[104 138 138 148 103  95 151 110 151 142 113 141 139 115 140  81 111 102
 131 133 190 100 121 155 155  72 179 106 142 140 122  89 165] -> feg
[118 116 147 114 204 176 156 158  88 140 100 147  96 159 132 172 175  94
 112 156 145 124 128 111  96  93 131 136 132 147 134 117 110] -> Pamu
[111 172 148 194 130 160 111 148  73 173 134 156 152  50  72 160 133 102
 190 111 131 100 121 115 102 167 135 121  81  70  92 110 166] -> silet
[190 153 161 130 115 116 112 172 148 194 130 160 111 148  93 127  85 145
 148 133 152 177 107 126 140 167 174 125 111  79 180 136 130] -> kitaz
rev: [111 160 130 194 148 172 112] | kitaz
rev: [121 100 190 133 131 102 111] | feg
rev: [ 96 147] | Pamu

[128  57 125 154 136 131 119  98  93 115 137 137 130 111 106  51 106 108
  96 120 169 151 148 142 152 120 149 105 125 141 119 113 144  90] -> kuzu
[140 108 125 154 136 131 119  98  93 115 137 137 130 111 106  51 106 132
  96 111 105 148 142 151 139 110 111 155 121 143 160  99 131 133] -> duzo
[128 139 144  95 110  52  63 140 128  59  95 131  90 163  70 104 172 144
 157 129 179 153  98 121 162 163 184 137  66 164 111 120 174  57] -> zago
asked: [140 108 125 154 136 131 119  98  93 115 137 137 130 111 106  51 106 132
  96 111 105 148 142 151 139 110 111 155 121 143 160  99 131 133] | duzo
gone duzo: [111 130 139 137 148 137 125 119 106 108 143  96 105 142 132 131 131  98
 151 136 115 155 160  99 154 121 111 111  93 106 110  51 140] | [133]
asked: [ 59  95 131  90 163  70 104 172 144 157] | zago
rev: [142 148 151] | kuzu
asked: [128  59] | zago

[136 107 146 118 115 108 129 153 117 144 129 160 126 128 139  87 178 133
 141 133 112 154 141 161 132 142 116  99 134 153  92 129  75 110  97  85
 112 136  64 125 175  97 170  89 134 125 124  89 150 162 130 127 124  85
 114] -> divi
[143  99 154 109 108 100 151 158 137 167 175 169 142  95 143  91 139 144
 134 115 111 142 163 138 112 155 130 125 110 148  99 130  90  92 132  81
 120 146  85  98 157  78 192  88 121 101 114  95 127 181 175 107 145  89
 110] -> lov
[ 98  96 127  99 115 105 181 137 113 149 146 148 132  90 150 102 146 151
 101 126 111 148 136 113 123 129 121 120 119 138  97 137 115  99 115  99
 138 117  72 111 137  94 154  96 143 107 105 103 132 170 128 108 142 100
 146] -> Mibe
[118 121 177  89 117  75 159 190 123 132 145 168 177  48 152  67 148 125
 116 142 100 155 137 133 155 192 113  70 155  79 106 166 104 101 126 130
 164 139  72  96  94  97 153 107 142 156 111 126 121 180 117 115 130  75
  95] -> vor
[157 135 137 103 151 144 165 136 123 112 149 163 142  95 142 104 136 135
 110 129  93 134 136 117 121 146 115 116 136  99  84 132 137 102 102  99
 165 148 102 111 145 103 134  98 116  93 119 144 107 162 113 142 133  98
 111] -> mav
[137  97 162 109 121 113 142 149 116 156 157 169 124 104 153 119 151 139
 107 119 137 166 152 131 121 141 110 118 137 165  88 121  85 104 119  75
 109 136  84 112 174  92 166  90 124  84 139  82 103 161 184 106 146 105
 113] -> saze
[142 115 129 144 151 126 131 129 148 112 116 143 189 119 158  93 161 143
 128 153 107 130 173 147 153 134 142 107 108 106 103 162 138 110  89 128
 157 144  98 102 126 125 172 123 154  92 108 129  98 162 117  85 149  74
 109] -> letu
[174 149 160 137 142 149 137 162 126 115 122 143 149 133 149 137 149 118
 114 141 103 156 173 124 110 122 104 110 136 110  75 125 135 134  87  99
 131 188  92 120 196  87 146  78 110  97 135 120 101 186 146 169 121 102
  78] -> Logi
[147 108 144 142 162 105 139 150 118 111 113 158 106  83 167 119 136 117
  94 149  95 128 151  94 170 115 121 122 137 119 125 130  87 114  81 138
 102 162  58 112 169 124 150  82 157 141 132  98 109 167 181  98 168  80
  83] -> kuro
asked: [118 121 177  89 117  75 159 190 123 132 145 168 177  48 152  67 148 125
 116 142 100 155 137 133 155 192 113  70 155  79 106 166 104 101 126 130
 164 139  72  96  94  97 153 107 142 156 111 126 121 180 117 115 130  75
  95] | vor
asked: [174 149 160 137 142 149 137 162 126 115 122 143 149 133 149 137 149 118
 114 141 103 156 173 124 110 122 104 110 136 110  75 125 135 134  87  99
 131 188  92 120 196  87 146  78 110  97 135 120 101 186 146 169 121 102
  78] | Logi
asked: [157 135 137 103 151 144 165 136 123 112 149 163 142  95 142 104 136 135
 110 129  93 134 136 117 121 146 115 116 136  99  84 132 137 102 102  99
 165 148 102 111 145 103 134  98 116  93 119 144 107 162 113 142 133  98
 111] | mav

[135 138 122 120] -> Dula
[175 163 104 102] -> vosu
[143 149 122 111] -> bosa
[184 195  89  92] -> vodi
[ 96 162 140 104] -> Susem
[ 91  96 162 142] -> lak
[138 156 124 117] -> gim
rev: [142 162  96] | lak
asked: [138 156 124 117] | gim

[112  79 158  97 139  83 126  98 131 150] : Menut
[130 141 142 124 103 166 151 148 125  78] : tulov
[112  79 143 131  96 187 163 162 135  93] : Savu
gone Menut: [112 131 126  79  98 150 158 139  83] | [97]
rev: [162 163 187  96 131 143  79] | Savu
asked: [112  79 143 131  96 187 163 162 135  93] | Savu
asked: [112  79 158  97 139  83 126  98 131 150] | Menut

[106 132 131  90 101 128 107 119  92 128 120 153  95 118  67 140 140  89
 119 128 128 167 128 128 157 112 128] -> bukap
[103 131 134 128 100 166 108 128  92 128 124 150  98 121  68 143 128 128
 128 101  93 128 124  92 159 113 113] -> Sogug
[108 114 132 153 115 116 137 157 134 107 191 136 157 149 128 128 102 134
 114 159 159 128 137 128 128 110 121] -> mibi
asked: [103 131 134 128 100 166 108 128  92 128 124 150  98 121  68 143 128 128
 128 101  93 128 124  92 159 113 113] | Sogug
asked: [153 115 116 137] | mibi

[192 184 114 150  64 160 155  96 125] -> sul
[ 79  81 133 109 175 101 148 101 167] -> kegid
[165 152 110 136  89 143 132 126  92] -> budos
[145 135 114 129 109 133 137 118 108] -> tez
[117 142 137 127 141 125 123 134 141] -> peren
[192 184 114 150  64 160 111 152  74] -> vame
[107 137 129 119 149 116 138 115 145] -> Sege
[107 107 129 119  92 154  98 166 102] -> futoz
[112  99 113 113 140 113 157  93 132] -> befo
gone budos: [ 89 152 126 136 110 143 165  92] | [132]
gone Sege: [145 115 107 116 137 119 129 149] | [138]
gone kegid: [101 175  79 133  81 148 101 109] | [167]
gone tez: [137 118 114 109 108 133 145 135] | [129]
asked: [112  99 113 113 140 113 157  93 132] | befo
gone tez: [108 114 137 118 129 135 109 133] | [145]

[146 150 113 118 140 128 120 122 144 127 103 150 136 126 128 113 136 133
 163 141 137 147 102 145 179] = kagol
[125 150 113 120 127 140 144 128 118 122 103 150 136 126 128 113 136 133
 128 118 117 124 112 127 117] = likib
[ 96 106 183 128 165 148 166 175 165 132 139 103 126 103  79 146  99 111
 147 141 137 147 102 145 164] = Guna
gone Guna: [147 165 175 102 126 166 165 139 183 111  99 137 132  96 103 106  79 128
 164 148 145 141 147 103] | [146]
rev: [122 118 128 144 140 127 120 113] | likib
asked: [136 126 128 113 136 133 128 118 117] | likib
gone likib: [112 128 127 136 113 144 136 113 140 103 117 117 125 128 122 124 150 150
 118 127 133 120 118 128] | [126]
gone kagol: [128 150 113 118 126 136 122 128 163 127 144 136 103 102 179 150 113 120
 146 140 141 133 145 137] | [147]

[110 140  84 163 113 105 154 158 174 119] = kufi
[154 102 163  88 164 147  87 108  94 141] = bug
[ 76 135  95 162 105 154 113 108 175 135] = Bop
[ 86 144 166 135  66  72 172 131 174 133] = mafa
[101 116 175  98 114 131 130  92 122 115] = Keti
[175 132 155  87 148 162  78 170  88 125] = mopan
[175 132 155  87 148 162  78 170  99 142] = Puv
rev: [154 105 113] | kufi
gone bug: [163  94 108 154 147 164 102  88  87] | [141]
asked: [154 102 163  88 164 147  87 108  94 141] | bug
asked: [175 132 155  87 148 162  78 170  99 142] | Puv

[124 132 151  87  79  78] : vid
[135 116  83 165 168 131] : lok
[130 129 136  90 137  70] : Vil
[115  83 110 151 172 120] : pelof
[194  96  92 139  93 147] : Setin
[184 106 119 101  82 116] : Kuzi
[132 116  83 165 175 124] : Rurur
[141  83 116 158 141 149] : merud
[191  98  99 131  91 144] : zeg
gone vid: [124  79  87 132 151] | [78]
asked: [135 116  83 165 168 131] | lok
asked: [132 116  83 165 175 124] | Rurur
rev: [149 141] | merud

[ 89 102 197 114 196 194] = fisag
[104 109 117 138 208 211] = fip
[102  89 179 171 197 206] = Didul
[179 171 153 141  70  69] = beb
asked: [104 109 117 138 208 211] | fip
gone fisag: [114 196  89 102 194] | [197]
asked: [179 171 153 141] | beb
gone fisag: [102  89 194 114 197] | [196]
rev: [208 138] | fip
asked: [ 89 102] | fisag
rev: [ 70 141 153 171] | beb

[ 80 180  99 125  79 161] : Mul
[ 80 180  99 125 123  76] : Tume
[ 83 182 164 168 130 160] : Zopi
asked: [ 80 180  99 125 123  76] | Tume
asked: [ 83 182 164 168 130 160] | Zopi
gone Mul: [161 125 180  79  99] | [80]

[162 101 111 201 164  93 133 112 121 143 147 175 116 117 126 152 139 128
  84 150 118 159 135 105 158 130 131 119 165 157 138 170  92 166 138 109
  98 107 178 151 165 107 118 157 109 151 133  98]  tulus
[141 165  77 102 159 130 103 152 103 156 120 121 115 138 120 113 134 113
 130 122 142 124 131 121 109 106 111 122 103 142 107 139 118 148 143 153
 113 160 137 155 112 129 161 146 114 128 138  96]  ravov
[151 113 115 154 181 140 143 159 115 133 175 110  74 110 115 149 127 134
 114 130 117  96 114  95 115 123 132  86 133 148 122 127 108 129 156 120
 127 164 129 109 108 125  92 120 104 140 100 114]  Dison
[133 132 100  82 161 116 123 131 152 119  78 128  90 141 160 144 123 127
 116 119 130 152 126 132  91 152 148 161 125 127 105 162 188 168 158 151
  52 138 123 137 112 105 111 129 124 109 139 108]  bigan
[125  83 132 158 167 128 142 139  89  84 162 132  97 146  70 132 144 138
 126 142 125  97 149 106 137 103  61 126 104 182 140 156 154 126 128 121
 136 140 148 111  66  99  91  99  98 129 123 120]  roso
[123 122 116 149 111 125 125  87  86 123  92 197 122 116 189 139 140 117
 107 186 106 128  89 106 193  92 151 116 147 158 130 200 120 131 126 159
 160 101 127 143 137  89 155 162 161 126 142 105]  Lazib
[162 101 111 201 164  93 133 112 121 143 147 175 116 117 126 152 139 128
  84 150 118 159 135 105 158 130 131 119 165 157 138 170  92 166 138 109
  98 107 147 151 165 107 118 157 109 151 133  98]  rige
[130 173 114 120 117 161 129  71 123 151 137 128 145  84 102 100 159 117
 184  77 119 155 168 118 190 128 157 133 133 128 108 120 112 124 167 153
 156 131 160 147 112 122 163 114  94 106 136  75]  buz
[141 165  77 125 159 130 103 152 103 156 120 121 115 138 120 113 134 113
 130 122 142 124 131 121 109 106 111 122 103 142 107 139 118 148 143 153
 113 160 137 155 112 129 161 146 114 128 138  96]  Rem
[128 112 141 112 153 141 179 153 130 126 110 144 124 138  91 124 145  63
 113 146 145  99 143 143 134 125 139  86 127  94 119 139 136 101  83 131
 139 140 149 122 140 113 129 129 119 130 164 112]  liti
[138 105 135 112 102 130 165 140  98 133 149 115 109 123 178 138 135 105
  88  79 147 128 123 126 125  85  89 133 135 125 117 139 107 136 130  86
 136 144 132 121 125 141 152 136 193 183 123 187]  Zive
asked: [141 165  77 102 159 130 103 152 103 156 120 121 115 138 120 113 134 113
 130 122 142 124 131 121 109 106 111 122 103 142 107 139 118 148 143 153
 113 160 137 155 112 129 161 146 114 128 138  96] | ravov
asked: [162 101 111 201 164  93 133 112 121 143 147 175 116 117 126 152 139 128
  84 150 118 159 135 105 158 130 131 119 165 157 138 170  92 166 138 109
  98 107 178 151 165 107 118 157 109 151 133  98] | tulus
gone Dison: [130 133  74 134 143 123  95 108 110 133 114 125 127 129 132 127 148 156
 108 109 115 114 120 115 115 149 140 159 151 117 120 181 100 164 129  92
 110 154 140 115 175 122 114 127 104 113  86] | [96]
asked: [141 165  77 125 159 130 103 152 103 156 120 121 115 138 120 113 134 113
 130 122 142 124 131 121 109 106 111 122 103 142 107 139 118 148 143 153
 113 160 137 155 112 129 161 146 114 128 138  96] | Rem
gone buz: [100 153 114 118 133 155 131 160 136 130 157 117 108 167 112 120 168 124
 112 122 159 114 123 145 151 129  94 128 156 161 137 190 133 163 128  75
 128 119 106 102 184 147  77 117 173  84 120] | [71]

[205  66 191 120] : disi
[205  66 191 111] : rofa
[192 191 191 166] : tov
asked: [205  66 191 111] | rofa
asked: [192 191 191 166] | tov
gone tov: [191 191 192] | [166]
asked: [191 191 166] | tov
gone tov: [191 166 191] | [192]
gone disi: [120 191  66] | [205]
asked: [191 120] | disi

[107 144 135 134 126 122 162 149 124 130 114]  muna
[107 144 128 134 126 122 162 149 124 130 114]  tilu
[144 126 122 107 128 162 134 149 119 120 108]  niv
rev: [149 162 122 126 134 135 144] | muna
asked: [107 144 128 134 126 122 162 149] | tilu

[ 92 129 119 140 129 116 120 151  86 141 140 111 121 120 135 105 157 147
 115  76 144 140 139 157  73 127 111 108 162 118 110 155 115 113 142 153
 140 145 151 138 106 146 134  78] : Rigi
[152 140 140 129 118 151 141 111 116  86 121 119 120 108 149 114 157 117
 120  77 101 123 141 157  68 109 129  92 130  97  93 156 119  84 144 140
 131 153 157 153 122  97 106 136] : meb
[152 101 113 112 136 132 131 142  74 111 144 110 117 108 149 114 157 117
 120  77 101 123 141 157  68 109 129  92 130  97  93 156 119  84 144 140
 131 153 157 153  96 133 136  78] : zur
rev: [121 111 140 141  86 151 120 116 129 140 119 129] | Rigi
asked: [152 140 140 129 118 151 141 111 116  86 121 119 120 108 149 114 157 117
 120  77 101 123 141 157  68 109 129  92 130  97  93 156 119  84 144 140
 131 153 157 153 122  97 106 136] | meb
asked: [ 92 129 119 140 129 116 120 151  86 141 140 111 121 120 135 105 157 147
 115  76 144 140 139 157  73 127 111 108 162 118 110 155 115 113 142 153
 140 145 151 138 106 146 134  78] | Rigi
asked: [120 108 149 114] | meb
asked: [152 101 113 112 136 132 131 142  74 111 144 110 117 108 149 114 157 117
 120  77 101 123 141 157  68 109 129  92 130  97  93 156 119  84 144 140
 131 153 157 153  96 133 136  78] | zur
gone Rigi: [129 140 110 140 147 108 141 106 105 134 142 135 120 113  92 118 145 144
 129 140  86 146 162 140 111 115 139 157 127  76 138 115 155 120 151  78
 111 121 153 119 151 157  73] | [116]

[ 83 131 126 123 139 157 116] -> ged
[104  86  47 123 133 186 139] -> tage
[104 114 105 119 141  83 110] -> teka
[112  86  47 126 140 190 145] -> Fuza
[104  86  47 123 138 186 135] -> pem
[133 124 122 132 151  79 118] -> rigis
gone rigis: [122 151 132 118  79 124] | [133]
asked: [104  86  47 123 138 186 135] | pem

[125 126  57 107] = gapi
[133 192 167 192] = bipi
[134 186 177 187] = Kenu
[124  80  91  84] = leba
[189 150  83 160] = Zuviz
[129  70  67  84] = Lepit
[102 117 119 113] = puza
[ 80 124  91 193] = Fepu
[146 196 169 191] = lafir
rev: [ 91  80 124] | leba
gone lafir: [191 146 196] | [169]
asked: [196 169 191] | lafir

[104 116 101 143 137 147 128 160  96 137 135 101 173 136 152 118 150 103
  81 177 102 100 124]  Lufa
[107  84 168 152 128 136 123 143 132 148 149  95 161 164  96 130 113 161
 104 150  83 147 138]  gode
[130 154 110  84 148  97 122 120 128  78 146 124 100 111 148 114 124 138
 143  69 107 117  88]  Beg
[118  69 102 132 146 100 137 111  79 142 134 154 109 145 170 128 148 131
 102 177 120 134 144]  folor
[145  80 116 110 150 132 125 115 103 143  91 154 133 161 171 128 169 115
 113 145  87 113 164]  Sima
[150 124 109  84 120 138 110 113 115 105 139 182  91 138 122 112 151  69
 149 111 100 114 142]  dop
[137 158 117  73 128 134  96  99 108  95 141 136 140 105 131 128 138 106
 141  61 119 136  90]  gef
[112 118 136 169 118  97 147 160 159 116 119 158 144 114 122 127 100 172
 118 183 143 149 165]  guva
asked: [117  73 128 134  96  99] | gef
asked: [104 116 101 143 137 147 128 160  96 137 135 101 173 136 152 118 150 103
  81 177 102 100 124] | Lufa

[176 113 123 102 164 125 107 135 196 162 113 192 127 142 166] : ramun
[ 99  72 169 133 134  96  85 134 171 144  82 109  97 159 167] : pevu
[107  75 169 131 145  93  84 134 176 145  83 114  89 153 164] : logon
[133 139 109 151  90 112  75 190  92 152 189 140 163 134 108] : pozi
[130  99 161 129 186 141 147  91 158 142 150 161  94  53 121] : lomi
[ 79  76 149 144  77 129  84 147 116 159 158 159 179 140 142] : kol
[186 177  83  85 139 147 152 122 149 122 104 178 154 166 138] : Lila
[ 52  78 159 134  75 189  90 190 112  92 152 110 109 148 150] : sigu
[171 117  95 155 136 166 169 137 144 157 188 127 148  67 153] : mafid
[111 141 108 119  95 157 191  91 112  90  79  80 148 161 149] : devu
[ 74  75 150 151  82 147 114 128 105 152 177 153 179 105 133] : rin
[135 201 124  90 144 113 123 115  90  89 110 158 116 149  62] : Dib
rev: [110  89  90 115] | Dib
rev: [189 152  92 190  75 112  90] | pozi
gone sigu: [150 190 112  75 189 159 148  90 109 152  92  78  52 134] | [110]
asked: [111 141 108 119  95 157 191  91 112  90  79  80 148 161 149] | devu

[112  69  81  74]  modum
[ 69 130 187  71]  pof
[144  95 191 127]  nem
[ 68 152 144  92]  koz
[112  72  62  58]  zoteb
[123  59  73  93]  Mak
[194 110  66 165]  Kubef
[112  93  62  58]  tekub
[144  95 191 143]  voti
[ 66  63 194  64]  gege
asked: [ 68 152 144  92] | koz
asked: [72 62 58] | zoteb
asked: [144  95 191 127] | nem
asked: [ 66  63 194] | gege
gone gege: [ 63 194  66] | [64]

[134 134 100  66  71  99 187] -> Norad
[125  83  84 146 117  99 116] -> Ropap
[121 134 139  66  71  99 187] -> Girin
[129 128 128 128 130 133 126] -> duve
[129 127 129 132 132 130 127] -> tud
[127 126 129 127 127 128 131] -> ropu
rev: [130 128 128] | duve
asked: [129 128] | duve
asked: [129 128 128 128 130 133 126] | duve
asked: [130 133] | duve
gone Ropap: [125 117  83  99  84 146] | [116]
gone Norad: [ 71 100 187  66 134 134] | [99]

[ 62 168 203 118] -> minuz
[200 123  89 146] -> Vom
[167 146 147  79] -> sema
[ 81  87 201  89] -> zipo
[201  81  87  77] -> fes
[ 67 196 100  66] -> duto
[179  67  55 115] -> folad
asked: [201  81  87] | fes
gone duto: [ 66 196 100] | [67]
asked: [ 67 196 100  66] | duto

